Below are the code and all the weights of a small trained network. Each question names an input and a target symbol and asks about switching units off, where a switched-off unit gives its printed mean instead of its output.

import numpy as np


def w(rows, s, z=0):
    codes = np.array(rows[::2]) - 128.0
    scale = np.full(codes.shape[1], s)
    scale[-1] = z or s
    return codes * scale


def f(y):
    return y / 2 * (1 + np.tanh(0.7978845608 * (y + 0.044715 * y**3)))


def softmax(a):
    e = np.exp(a - a.max(-1, keepdims=True))
    return e / e.sum(-1, keepdims=True)


def log_softmax(a):
    a = a - a.max(-1, keepdims=True)
    return a - np.log(np.exp(a).sum(-1, keepdims=True))


def net(x, mask):
    ids = ['ΔΛΞΦΩαγζθμπσψ'.index(c) for c in x.split()]
    T = len(ids)
    res = E[ids] + P[:T]
    q, k, v = (res @ M[0].T for M in (Q, K, V))
    z = softmax(np.where(np.tri(T) > 0, q @ k.T / 4**0.5, -1e9)) @ v
    res = res + np.where(mask[0], z, O[0][:, -1]) @ O[0][:, :-1]
    y = f(res @ A[0][:, :-1].T + A[0][:, -1])
    res = res + np.where(mask[1:9], y, B[0][:, -1]) @ B[0][:, :-1]
    return log_softmax(res[-1] @ U[:, :-1].T + U[:, -1])


Q, K, V, O, A, B = {}, {}, {}, {}, {}, {}
E = w([
[155,191,170],'Δ',
[40,183,167],'Λ',
[121,177,166],'Ξ',
[117,181,147],'Φ',
[113,170,138],'Ω',
[42,7,83],'α',
[152,65,229],'γ',
[185,93,155],'ζ',
[90,13,206],'θ',
[118,181,168],'μ',
[115,137,129],'π',
[110,181,155],'σ',
[103,127,188],'ψ',
],0.02)
P = w([
[181,252,151],'0',
[139,89,178],'1',
[139,94,176],'2',
[137,92,175],'3',
[137,92,176],'4',
[140,97,176],'5',
[139,97,177],'6',
],0.014)
Q[0] = w([
[77,3,83],'h1',
[122,72,94],'h1',
[120,169,107],'h1',
[238,192,166],'h1',
],0.015)
K[0] = w([
[108,51,122],'h1',
[107,22,129],'h1',
[112,146,85],'h1',
[245,198,128],'h1',
],0.013)
V[0] = w([
[250,106,119],'h1',
[127,82,124],'h1',
[142,117,103],'h1',
[176,185,102],'h1',
],0.014)
O[0] = w([
[254,33,108,150],'h1',
[132,74,169,19],'h1',
[182,69,116,78],'h1',
[184,185,21,252],'h1',
],0.0077,0.012)
A[0] = w([
[154,118,38,1],'n1',
[60,130,72,173],'n2',
[79,199,119,116],'n3',
[86,8,104,243],'n4',
[185,50,159,113],'n5',
[159,112,212,190],'n6',
[110,178,174,192],'n7',
[158,213,175,251],'n8',
],0.013,0.0045)
B[0] = w([
[111,214,113,162],'n1',
[172,115,253,140],'n2',
[193,28,86,194],'n3',
[49,184,56,160],'n4',
[167,67,141,157],'n5',
[148,244,119,157],'n6',
[118,96,129,176],'n7',
[28,77,156,252],'n8',
],0.0075,0.023)
U = w([
[112,244,56,63],'Δ',
[91,37,127,55],'Λ',
[100,99,80,121],'Ξ',
[103,111,92,101],'Φ',
[103,120,105,98],'Ω',
[76,137,123,61],'α',
[138,173,203,80],'γ',
[174,100,135,217],'ζ',
[103,199,203,98],'θ',
[94,79,59,253],'μ',
[108,135,132,164],'π',
[99,85,76,112],'σ',
[110,135,156,119],'ψ',
],0.011,0.0049)

Each question gives the input, a string of symbols that net reads in full, and the target symbol t.
The units are the heads (4 rows each of Q, K, V and O) and the neurons (one row each of A and B). Each row of codes is followed by its name. A weight is (code - 128) times the scale printed after its matrix; where a second scale follows, it is the last column's (O, A, B and U).
mask holds one flag per unit, heads first, then neurons. A switched-off unit (its flag False) gives its mean, the last column of its rows in O or B, instead of its output. The means were averaged over made-up inputs and are rounded, as every weight is.
A unit's drop is (log p(t) with every unit on - log p(t) with that unit switched off) / (log p(t) with every unit on - log p(t) with every unit switched off).
The circuit of an input: a set's keep is (log p(t) with only the set's units on - log p(t) with every unit switched off) / (log p(t) with every unit on - log p(t) with every unit switched off). Starting from all 9 units, units are removed one at a time, each time the one whose removal leaves the highest keep (on an exact tie, the one counted first), for as long as the keep stays at least 0.8.
units of the circuit, in order: the units of the circuit, biggest drop first
most important unit: the unit with the biggest drop
k most important neurons: the k neurons with the biggest drops, biggest first
drop of u: that unit's drop, to one decimal
input ζ Δ π σ, target ζ: 3 most important neurons => [n8, n4, n5]
input θ Ω ζ Φ ψ Ξ, target θ: units of the circuit, in order => [h1, n3]
input ζ σ μ ζ Φ Ω, target ζ: units of the circuit, in order => [h1, n8]
input Λ Δ θ μ, target Λ: most important unit => n3
input Λ Δ σ, target Λ: 2 most important neurons => [n3, n2]
input γ μ σ ζ ζ ζ ζ, target ζ: 2 most important neurons => [n5, n8]
input ζ μ Φ, target ζ: 3 most important neurons => [n8, n4, n5]
input Δ Φ μ Λ, target Λ: drop of n3 => 0.6
input Δ Λ Ω Ξ Δ μ Ξ, target Δ: drop of n3 => 0.2
input π α π, target θ: units of the circuit, in order => [h1, n3]
input Λ Δ Δ μ ζ Ξ, target Λ: drop of h1 => 0.7
